Here is a tiny trained network, its code and every weight. The questions are about switching its units off for an input and a class, where a switched-off unit gives its printed mean instead of its output.

import numpy as np


def w(rows, s, z=0):
    codes = np.array(rows[::2]) - 128.0
    scale = np.full(codes.shape[1], s)
    scale[-1] = z or s
    return codes * scale


def norm(h):
    return h / np.sqrt((h * h).mean(-1, keepdims=True) + 1e-5)


def f(y):
    return y / 2 * (1 + np.tanh(0.7978845608 * (y + 0.044715 * y**3)))


def log_softmax(a):
    a = a - a.max(-1, keepdims=True)
    return a - np.log(np.exp(a).sum(-1, keepdims=True))


def net(x, mask):
    res = np.array(x, float).reshape(1, 7) / 4 @ E
    u = 0
    for l in range(2):
        y = f(norm(res) @ A[l][:, :-1].T + A[l][:, -1])
        res = res + np.where(mask[u : u + 6], y, B[l][:, -1]) @ B[l][:, :-1]
        u += 6
    return log_softmax(norm(res)[-1] @ U[:, :-1].T + U[:, -1])


A, B = {}, {}
E = w([
[82,56,150,224],'x0',
[105,127,111,142],'x1',
[58,191,244,185],'x2',
[164,130,202,60],'x3',
[193,243,2,206],'x4',
[161,46,158,179],'x5',
[33,141,139,159],'x6',
],0.0081)
A[0] = w([
[225,25,181,126,67],'0.n0',
[86,156,249,215,2],'0.n1',
[97,110,202,67,47],'0.n2',
[131,147,183,123,117],'0.n3',
[105,113,194,133,156],'0.n4',
[102,44,98,170,44],'0.n5',
],0.016,0.0055)
B[0] = w([
[251,111,204,122,255],'0.n0',
[65,166,163,223,243],'0.n1',
[98,80,104,55,219],'0.n2',
[83,115,83,143,164],'0.n3',
[126,153,163,112,221],'0.n4',
[110,74,70,151,182],'0.n5',
],0.026,0.006)
A[1] = w([
[115,65,71,159,217],'1.n0',
[71,116,167,23,42],'1.n1',
[160,255,53,101,201],'1.n2',
[90,158,186,210,6],'1.n3',
[157,109,70,128,65],'1.n4',
[131,102,170,121,25],'1.n5',
],0.027,0.0019)
B[1] = w([
[144,205,169,229,174],'1.n0',
[122,247,46,123,186],'1.n1',
[117,1,35,119,253],'1.n2',
[48,109,209,56,206],'1.n3',
[88,131,146,151,179],'1.n4',
[148,142,113,77,157],'1.n5',
],0.032,0.015)
U = w([
[237,80,177,98,212],'0',
[132,209,49,45,4],'1',
[136,120,160,245,2],'2',
[106,7,23,136,213],'3',
[3,104,218,85,100],'4',
],0.018,0.0018)

Each question gives the input, the list of numbers given to net, and the class t.
The units are the neurons (one row each of A and B). Each row of codes is followed by its name. A weight is (code - 128) times the scale printed after its matrix; where a second scale follows, it is the last column's (A, B and U).
mask holds one flag per neuron, layer by layer. A switched-off neuron (its flag False) gives its mean, the last column of its row in B, instead of its output. The means were averaged over made-up inputs and are rounded, as every weight is.
A unit's drop is (log p(t) with every unit on - log p(t) with that unit switched off) / (log p(t) with every unit on - log p(t) with every unit switched off).
The circuit of an input: a set's keep is (log p(t) with only the set's units on - log p(t) with every unit switched off) / (log p(t) with every unit on - log p(t) with every unit switched off). Starting from all 12 units, units are removed one at a time, each time the one whose removal leaves the highest keep (on an exact tie, the one counted first), for as long as the keep stays at least 0.8.
circuit, biggest first: the units of the circuit, biggest drop first
most important unit: the unit with the biggest drop
k most important neurons: the k neurons with the biggest drops, biggest first
top k neurons in layer l: the k neurons of layer l with the biggest drops, biggest first
drop of u: that unit's drop, to one decimal
input [-1,-7,4,6,8,7,1], class 4: circuit, biggest first -> 1.n3
input [-4,4,-3,-8,-7,1,0], class 2: circuit, biggest first -> 0.n5; 1.n0
input [1,-3,-2,6,-7,3,1], class 1: 2 most important neurons -> 0.n2; 1.n1
input [2,4,-4,7,-2,1,3], class 1: 2 most important neurons -> 0.n2; 1.n1
input [6,1,2,-2,-6,2,-5], class 4: 2 most important neurons -> 0.n1; 1.n3
input [0,0,-7,-6,-4,2,-3], class 0: circuit, biggest first -> 0.n0; 1.n2
input [-7,-4,2,2,1,6,1], class 0: circuit, biggest first -> 0.n0; 1.n2; 1.n3
input [6,6,-3,-6,4,-8,3], class 2: 2 most important neurons -> 1.n0; 0.n4
input [0,4,0,1,4,4,4], class 2: 3 most important neurons -> 0.n4; 1.n0; 0.n1
input [2,4,-4,-3,-1,6,0], class 2: 3 most important neurons -> 0.n5; 1.n0; 1.n2
input [-8,-8,-4,0,-4,1,0], class 1: top 2 neurons in layer 1 -> 1.n1; 1.n2
input [0,-3,-4,3,0,-5,8], class 1: 2 most important neurons -> 1.n1; 0.n1
input [8,-3,0,-5,2,-8,0], class 2: top 2 neurons in layer 0 -> 0.n1; 0.n4
input [0,-8,-3,2,-8,0,8], class 1: most important unit -> 1.n1
input [5,8,4,0,2,0,1], class 4: drop of 1.n3 -> 0.2
input [-1,0,-1,8,-4,5,2], class 1: drop of 0.n2 -> 0.6
input [-6,8,-5,5,-8,7,6], class 1: drop of 0.n2 -> 0.1
input [4,-7,0,8,0,1,-5], class 0: drop of 0.n2 -> 0.0
